Here is a tiny trained network, its code and every weight. The questions are about switching its units off for an input and a class, where a switched-off unit gives its printed mean instead of its output.

import numpy as np


def w(rows, s, z=0):
    codes = np.array(rows[::2]) - 128.0
    scale = np.full(codes.shape[1], s)
    scale[-1] = z or s
    return codes * scale


def f(y):
    return y / 2 * (1 + np.tanh(0.7978845608 * (y + 0.044715 * y**3)))


def log_softmax(a):
    a = a - a.max(-1, keepdims=True)
    return a - np.log(np.exp(a).sum(-1, keepdims=True))


def net(x, mask):
    res = np.array(x, float).reshape(1, 3) / 4 @ E
    y = f(res @ A[0][:, :-1].T + A[0][:, -1])
    res = res + np.where(mask, y, B[0][:, -1]) @ B[0][:, :-1]
    return log_softmax(res[-1] @ U[:, :-1].T + U[:, -1])


A, B = {}, {}
E = w([
[240,166,142,122,126,122],'x0',
[81,69,226,134,125,191],'x1',
[95,85,61,149,132,254],'x2',
],0.0055)
A[0] = w([
[158,130,136,124,122,110,130],'N0',
[183,136,152,125,129,102,137],'N1',
[126,130,129,126,126,126,4],'N2',
[122,132,132,131,125,115,72],'N3',
[143,143,70,126,127,83,132],'N4',
[138,128,131,129,128,151,150],'N5',
[145,130,131,125,125,116,112],'N6',
[158,132,140,122,129,113,132],'N7',
[96,129,122,135,127,127,225],'N8',
[128,128,128,128,128,126,41],'N9',
[132,126,129,128,131,135,77],'N10',
[129,127,129,127,129,128,63],'N11',
[111,126,71,129,129,193,224],'N12',
[156,144,134,128,127,2,167],'N13',
[198,135,158,130,127,96,150],'N14',
[124,128,129,127,128,125,51],'N15',
[102,123,126,127,132,128,183],'N16',
[139,127,133,126,124,153,189],'N17',
[137,126,128,131,127,149,145],'N18',
[147,126,118,131,129,195,42],'N19',
[134,123,131,124,131,130,105],'N20',
[137,127,129,128,121,152,164],'N21',
[90,128,60,127,128,124,169],'N22',
[59,108,207,127,126,174,147],'N23',
[93,121,115,127,127,126,204],'N24',
[153,130,135,125,124,113,130],'N25',
[152,130,117,135,135,105,168],'N26',
[110,125,126,127,128,127,160],'N27',
[137,127,126,136,129,146,94],'N28',
],0.027,0.0028)
B[0] = w([
[135,169,133,147,126,126,154],'N0',
[145,203,136,165,129,141,183],'N1',
[140,188,124,58,132,192,119],'N2',
[134,156,134,81,124,157,126],'N3',
[82,184,122,162,128,155,184],'N4',
[152,91,133,155,127,118,136],'N5',
[134,163,129,125,126,138,138],'N6',
[138,156,131,160,127,119,153],'N7',
[82,105,127,150,123,109,151],'N8',
[137,167,124,83,130,169,121],'N9',
[143,148,126,99,135,160,124],'N10',
[136,152,125,99,129,155,122],'N11',
[213,85,173,160,128,181,201],'N12',
[171,143,132,71,129,4,247],'N13',
[144,209,139,189,133,136,199],'N14',
[135,171,124,76,129,175,122],'N15',
[98,136,124,116,125,143,144],'N16',
[150,64,137,192,127,91,141],'N17',
[149,106,140,140,125,132,135],'N18',
[131,66,112,47,128,127,158],'N19',
[140,136,125,121,126,141,126],'N20',
[152,87,135,161,129,115,138],'N21',
[73,93,98,164,128,139,175],'N22',
[35,110,93,158,128,172,210],'N23',
[86,127,114,133,132,125,153],'N24',
[134,157,131,149,128,122,148],'N25',
[105,161,145,159,126,102,155],'N26',
[108,141,129,109,128,148,136],'N27',
[148,129,132,101,126,154,129],'N28',
],0.045,0.014)
U = w([
[184,120,147,52,124,104,1],'0',
[226,211,170,139,128,89,126],'1',
[165,185,135,1,123,228,69],'2',
[240,67,167,92,123,153,117],'3',
[151,169,138,4,127,209,76],'4',
[85,128,112,204,128,242,190],'5',
[65,147,89,78,124,101,146],'6',
],0.0058,0.0038)

Each question gives the input, the list of numbers given to net, and the class t.
The units are the neurons (one row each of A and B). Each row of codes is followed by its name. A weight is (code - 128) times the scale printed after its matrix; where a second scale follows, it is the last column's (A, B and U).
mask holds one flag per neuron, in row order. A switched-off neuron (its flag False) gives its mean, the last column of its row in B, instead of its output. The means were averaged over made-up inputs and are rounded, as every weight is.
A unit's drop is (log p(t) with every unit on - log p(t) with that unit switched off) / (log p(t) with every unit on - log p(t) with every unit switched off).
most important unit: the unit with the biggest drop
k most important neurons: the k neurons with the biggest drops, biggest first
drop when u is switched off: that unit's drop, to one decimal
input [0,0,8], class 3: most important unit : N12
input [-4,-6,8], class 5: 2 most important neurons : N13, N22
input [-3,4,-4], class 5: 3 most important neurons : N13, N23, N19
input [-3,-2,8], class 3: 2 most important neurons : N12, N19
input [-7,-1,-2], class 6: 4 most important neurons : N12, N14, N1, N4
input [-6,8,-4], class 5: 2 most important neurons : N13, N23
input [3,-6,8], class 3: 2 most important neurons : N12, N23
input [8,5,2], class 5: 2 most important neurons : N13, N12
input [5,-5,5], class 5: 2 most important neurons : N13, N4
input [0,0,3], class 3: 3 most important neurons : N23, N4, N14
input [-2,-7,-1], class 6: 4 most important neurons : N12, N22, N14, N1
input [8,0,6], class 3: drop when N13 is switched off : 0.0
input [-7,4,-6], class 6: drop when N12 is switched off : 0.2
input [-6,6,-1], class 5: drop when N13 is switched off : 0.3
input [-2,5,4], class 5: most important unit : N23
